Below is a small trained network, with its code and all its weights. Each question gives an input and a class and asks what happens when units are switched off, that is, made to give their printed mean instead of their output.

import numpy as np


def w(rows, s, z=0):
    codes = np.array(rows[::2]) - 128.0
    scale = np.full(codes.shape[1], s)
    scale[-1] = z or s
    return codes * scale


def f(y):
    return np.maximum(y, 0)


def log_softmax(a):
    a = a - a.max(-1, keepdims=True)
    return a - np.log(np.exp(a).sum(-1, keepdims=True))


def net(x, mask):
    res = np.array(x, float).reshape(1, 6) / 4 @ E
    y = f(res @ A[0][:, :-1].T + A[0][:, -1])
    res = res + np.where(mask, y, B[0][:, -1]) @ B[0][:, :-1]
    return log_softmax(res[-1] @ U[:, :-1].T + U[:, -1])


A, B = {}, {}
E = w([
[153,233,170],'x0',
[118,80,253],'x1',
[12,162,102],'x2',
[128,128,128],'x3',
[128,128,128],'x4',
[128,128,128],'x5',
],0.013)
A[0] = w([
[93,94,239,109],'n1',
[111,133,130,74],'n2',
[153,254,179,120],'n3',
[148,118,109,254],'n4',
[1,157,132,135],'n5',
[108,103,195,186],'n6',
],0.035,0.0077)
B[0] = w([
[210,66,163,238],'n1',
[159,136,141,137],'n2',
[247,242,102,252],'n3',
[39,182,165,165],'n4',
[146,57,3,236],'n5',
[118,87,201,204],'n6',
],0.047,0.035)
U = w([
[3,149,161,188],'0',
[15,98,63,159],'1',
[100,202,144,246],'2',
[108,168,48,18],'3',
[69,79,222,34],'4',
[109,34,124,218],'5',
[158,146,198,101],'6',
[187,93,108,1],'7',
],0.012,0.0053)

Each question gives the input, the list of numbers given to net, and the class t.
The units are the neurons (one row each of A and B). Each row of codes is followed by its name. A weight is (code - 128) times the scale printed after its matrix; where a second scale follows, it is the last column's (A, B and U).
mask holds one flag per neuron, in row order. A switched-off neuron (its flag False) gives its mean, the last column of its row in B, instead of its output. The means were averaged over made-up inputs and are rounded, as every weight is.
A unit's drop is (log p(t) with every unit on - log p(t) with that unit switched off) / (log p(t) with every unit on - log p(t) with every unit switched off).
unit that matters most: the unit with the biggest drop
k most important neurons: the k neurons with the biggest drops, biggest first
drop when u is switched off: that unit's drop, to one decimal
input [-2,-7,-2,-2,-6,7], class 0: 2 most important neurons	[n3; n5]
input [2,-3,-4,1,6,5], class 2: unit that matters most	n5
input [1,7,-5,-7,-4,0], class 6: 2 most important neurons	[n5; n6]
input [0,8,5,8,1,2], class 5: 2 most important neurons	[n3; n6]
input [3,0,3,8,3,7], class 3: 2 most important neurons	[n1; n6]
input [-3,7,-2,-1,1,0], class 4: 3 most important neurons	[n3; n5; n6]
input [6,5,-1,-4,-7,-6], class 6: drop when n5 is switched off	1.2
input [7,-5,6,3,-5,6], class 3: drop when n3 is switched off	0.0
input [0,-8,-1,-2,-2,-4], class 0: 2 most important neurons	[n3; n5]
input [0,-3,-1,1,3,4], class 0: drop when n5 is switched off	0.3
input [-3,2,0,-8,-5,5], class 4: drop when n5 is switched off	0.4
